Below is a small trained network, with its code and all its weights. Each question gives an input and a class and asks what happens when units are switched off, that is, made to give their printed mean instead of their output.

import numpy as np


def w(rows, s, z=0):
    codes = np.array(rows[::2]) - 128.0
    scale = np.full(codes.shape[1], s)
    scale[-1] = z or s
    return codes * scale


def norm(h):
    return h / np.sqrt((h * h).mean(-1, keepdims=True) + 1e-5)


def f(y):
    return np.maximum(y, 0)


def log_softmax(a):
    a = a - a.max(-1, keepdims=True)
    return a - np.log(np.exp(a).sum(-1, keepdims=True))


def net(x, mask):
    res = np.array(x, float).reshape(1, 3) / 4 @ E
    u = 0
    for l in range(4):
        y = f(norm(res) @ A[l][:, :-1].T + A[l][:, -1])
        res = res + np.where(mask[u : u + 5], y, B[l][:, -1]) @ B[l][:, :-1]
        u += 5
    return log_softmax(norm(res)[-1] @ U[:, :-1].T + U[:, -1])


A, B = {}, {}
E = w([
[129,107,224],'x0',
[152,255,105],'x1',
[238,89,39],'x2',
],0.01)
A[0] = w([
[144,177,121,17],'L0N1',
[139,107,192,225],'L0N2',
[60,79,129,47],'L0N3',
[103,10,1,110],'L0N4',
[117,131,18,3],'L0N5',
],0.014,0.0052)
B[0] = w([
[67,146,117,144],'L0N1',
[67,109,9,211],'L0N2',
[113,84,198,161],'L0N3',
[176,142,126,255],'L0N4',
[101,112,50,180],'L0N5',
],0.014,0.0079)
A[1] = w([
[246,121,162,2],'L1N1',
[65,160,144,72],'L1N2',
[38,157,112,96],'L1N3',
[136,74,96,76],'L1N4',
[169,58,155,76],'L1N5',
],0.014,0.0031)
B[1] = w([
[244,142,78,178],'L1N1',
[227,198,187,198],'L1N2',
[221,141,107,254],'L1N3',
[150,137,171,203],'L1N4',
[128,192,146,173],'L1N5',
],0.011,0.0058)
A[2] = w([
[89,204,104,254],'L2N1',
[32,65,106,166],'L2N2',
[86,7,82,31],'L2N3',
[146,173,172,114],'L2N4',
[131,234,166,148],'L2N5',
],0.014,0.003)
B[2] = w([
[65,179,213,244],'L2N1',
[161,9,198,207],'L2N2',
[84,133,192,223],'L2N3',
[136,181,132,186],'L2N4',
[108,240,195,255],'L2N5',
],0.011,0.0056)
A[3] = w([
[133,242,92,146],'L3N1',
[105,221,161,237],'L3N2',
[187,10,64,118],'L3N3',
[73,238,1,67],'L3N4',
[19,154,58,2],'L3N5',
],0.0067,0.0075)
B[3] = w([
[26,156,105,213],'L3N1',
[33,76,155,254],'L3N2',
[237,156,160,181],'L3N3',
[1,75,84,161],'L3N4',
[101,69,79,128],'L3N5',
],0.0085,0.0077)
U = w([
[62,178,47,27],'0',
[108,56,240,142],'1',
[120,132,139,2],'2',
[102,188,167,251],'3',
[199,129,95,250],'4',
[123,253,222,61],'5',
],0.017,0.0083)

Each question gives the input, the list of numbers given to net, and the class t.
The units are the neurons (one row each of A and B). Each row of codes is followed by its name. A weight is (code - 128) times the scale printed after its matrix; where a second scale follows, it is the last column's (A, B and U).
mask holds one flag per neuron, layer by layer. A switched-off neuron (its flag False) gives its mean, the last column of its row in B, instead of its output. The means were averaged over made-up inputs and are rounded, as every weight is.
A unit's drop is (log p(t) with every unit on - log p(t) with that unit switched off) / (log p(t) with every unit on - log p(t) with every unit switched off).
The circuit of an input: a set's keep is (log p(t) with only the set's units on - log p(t) with every unit switched off) / (log p(t) with every unit on - log p(t) with every unit switched off). Starting from the 12 units with the biggest drops (on a tie, the unit counted first), units are removed one at a time, each time the one whose removal leaves the highest keep (on an exact tie, the one counted first), for as long as the keep stays at least 0.8.
circuit, biggest first: the units of the circuit, biggest drop first
k most important neurons: the k neurons with the biggest drops, biggest first
top k neurons in layer l: the k neurons of layer l with the biggest drops, biggest first
drop when u is switched off: that unit's drop, to one decimal
input [-8,-5,0], class 4: circuit, biggest first : L0N4
input [0,-2,-4], class 1: 3 most important neurons : L0N4, L0N3, L0N2
input [3,-1,3], class 4: 2 most important neurons : L2N1, L2N5
input [1,-1,-2], class 1: top 3 neurons in layer 0 : L0N2, L0N4, L0N3
input [-7,5,6], class 0: top 2 neurons in layer 1 : L1N3, L1N1
input [-6,-1,1], class 4: top 4 neurons in layer 2 : L2N5, L2N3, L2N4, L2N1
input [-7,2,0], class 0: top 2 neurons in layer 2 : L2N5, L2N3
input [-4,-8,1], class 4: drop when L0N4 is switched off : 1.4
input [-6,-7,-1], class 4: drop when L0N4 is switched off : 1.3
input [0,-7,3], class 4: drop when L0N4 is switched off : 1.2
